Here is a tiny trained network, its code and every weight. The questions are about switching its units off for an input and a class, where a switched-off unit gives its printed mean instead of its output.

import numpy as np


def w(rows, s, z=0):
    codes = np.array(rows[::2]) - 128.0
    scale = np.full(codes.shape[1], s)
    scale[-1] = z or s
    return codes * scale


def f(y):
    return y / 2 * (1 + np.tanh(0.7978845608 * (y + 0.044715 * y**3)))


def log_softmax(a):
    a = a - a.max(-1, keepdims=True)
    return a - np.log(np.exp(a).sum(-1, keepdims=True))


def net(x, mask):
    res = np.array(x, float).reshape(1, 8) / 4 @ E
    y = f(res @ A[0][:, :-1].T + A[0][:, -1])
    res = res + np.where(mask, y, B[0][:, -1]) @ B[0][:, :-1]
    return log_softmax(res[-1] @ U[:, :-1].T + U[:, -1])


A, B = {}, {}
E = w([
[177,203,52,117,140,145,116,209,148],'x0',
[101,130,161,99,95,179,122,109,140],'x1',
[87,116,96,98,38,105,149,130,123],'x2',
[108,175,164,62,189,85,163,112,100],'x3',
[173,2,181,85,104,131,178,217,17],'x4',
[134,135,129,88,108,216,173,72,109],'x5',
[194,192,186,141,156,105,170,78,100],'x6',
[83,125,149,181,215,117,221,87,183],'x7',
],0.0082)
A[0] = w([
[113,203,149,147,152,120,79,126,129,138],'N1',
[111,114,179,87,119,97,125,93,46,170],'N2',
[83,119,141,77,104,214,176,81,130,252],'N3',
[127,141,137,140,147,100,72,141,224,255],'N4',
[91,129,72,95,148,87,71,173,120,121],'N5',
[120,108,143,119,218,126,206,122,127,171],'N6',
[157,125,5,103,90,167,66,209,121,166],'N7',
[18,118,120,97,170,161,170,106,151,135],'N8',
[83,184,61,144,128,115,81,79,206,140],'N9',
[141,102,143,86,75,88,194,153,87,154],'N10',
[166,254,141,74,147,183,120,142,139,141],'N11',
],0.0093,0.0032)
B[0] = w([
[99,179,166,107,117,197,141,129,126,192],'N1',
[133,151,142,110,151,136,214,69,56,190],'N2',
[171,92,125,143,180,99,110,148,81,209],'N3',
[122,154,134,131,180,182,179,47,144,217],'N4',
[193,99,132,125,143,133,146,92,107,176],'N5',
[148,53,114,147,153,114,111,117,96,204],'N6',
[169,74,79,156,114,80,124,172,99,255],'N7',
[178,100,75,161,77,89,92,194,183,186],'N8',
[131,175,100,168,96,111,160,1,171,253],'N9',
[74,110,139,133,168,157,127,111,95,203],'N10',
[36,203,131,106,81,136,94,155,99,224],'N11',
],0.01,0.0097)
U = w([
[64,178,183,69,173,137,194,102,91,145],'0',
[234,86,86,141,183,91,161,132,133,213],'1',
[115,110,96,104,38,101,81,242,121,105],'2',
[96,191,84,127,64,117,154,88,255,2],'3',
],0.0091,0.0033)

Each question gives the input, the list of numbers given to net, and the class t.
The units are the neurons (one row each of A and B). Each row of codes is followed by its name. A weight is (code - 128) times the scale printed after its matrix; where a second scale follows, it is the last column's (A, B and U).
mask holds one flag per neuron, in row order. A switched-off neuron (its flag False) gives its mean, the last column of its row in B, instead of its output. The means were averaged over made-up inputs and are rounded, as every weight is.
A unit's drop is (log p(t) with every unit on - log p(t) with that unit switched off) / (log p(t) with every unit on - log p(t) with every unit switched off).
The circuit of an input: a set's keep is (log p(t) with only the set's units on - log p(t) with every unit switched off) / (log p(t) with every unit on - log p(t) with every unit switched off). Starting from all 11 units, units are removed one at a time, each time the one whose removal leaves the highest keep (on an exact tie, the one counted first), for as long as the keep stays at least 0.8.
units of the circuit, in order: the units of the circuit, biggest drop first
unit that matters most: the unit with the biggest drop
k most important neurons: the k neurons with the biggest drops, biggest first
drop when u is switched off: that unit's drop, to one decimal
input [-1,-4,0,5,6,8,1,4], class 1: unit that matters most	N6
input [-5,-1,8,-8,3,-1,5,0], class 0: 3 most important neurons	(N7, N8, N10)
input [1,7,-7,-5,5,-4,4,-7], class 2: 2 most important neurons	(N4, N9)
input [-2,5,4,3,-1,7,6,2], class 1: 2 most important neurons	(N3, N8)
input [7,2,-7,0,1,2,-7,-2], class 2: units of the circuit, in order	(N11, N9)
input [6,7,3,6,-2,6,-7,3], class 2: 4 most important neurons	(N3, N8, N11, N4)
input [3,-6,-3,2,1,4,-4,-4], class 2: units of the circuit, in order	(N9, N4)
input [-7,1,-8,-7,-3,-7,3,2], class 3: 3 most important neurons	(N2, N3, N10)
input [4,7,-8,5,8,-5,3,-7], class 0: 3 most important neurons	(N2, N8, N10)
input [7,-6,8,2,7,-3,-7,0], class 1: 3 most important neurons	(N5, N11, N8)
input [-7,-2,-3,-2,-1,-4,-7,4], class 3: 3 most important neurons	(N7, N3, N2)
input [-8,1,0,1,3,-2,3,6], class 1: 3 most important neurons	(N6, N8, N11)
input [-5,1,7,-8,-2,3,-3,2], class 1: 3 most important neurons	(N3, N11, N1)
input [-2,1,-5,5,3,4,-8,-2], class 1: units of the circuit, in order	(N11)
input [7,-5,-7,7,2,3,6,6], class 0: 2 most important neurons	(N11, N7)
input [-3,-8,1,6,-5,-5,4,-5], class 0: 2 most important neurons	(N8, N1)
input [-7,4,-6,-4,8,4,-5,-8], class 1: 2 most important neurons	(N11, N2)
input [-8,-8,1,8,3,5,-3,1], class 1: 3 most important neurons	(N8, N6, N11)
input [4,8,2,5,5,6,-5,1], class 2: drop when N5 is switched off	0.2
input [1,1,-8,6,-7,4,2,3], class 3: units of the circuit, in order	(N9)
input [8,-5,7,5,0,7,-3,5], class 2: drop when N2 is switched off	0.1
input [5,7,-5,7,-4,-4,-4,3], class 3: drop when N7 is switched off	0.0
input [-1,6,5,-5,-2,-2,1,-6], class 1: drop when N11 is switched off	1.8
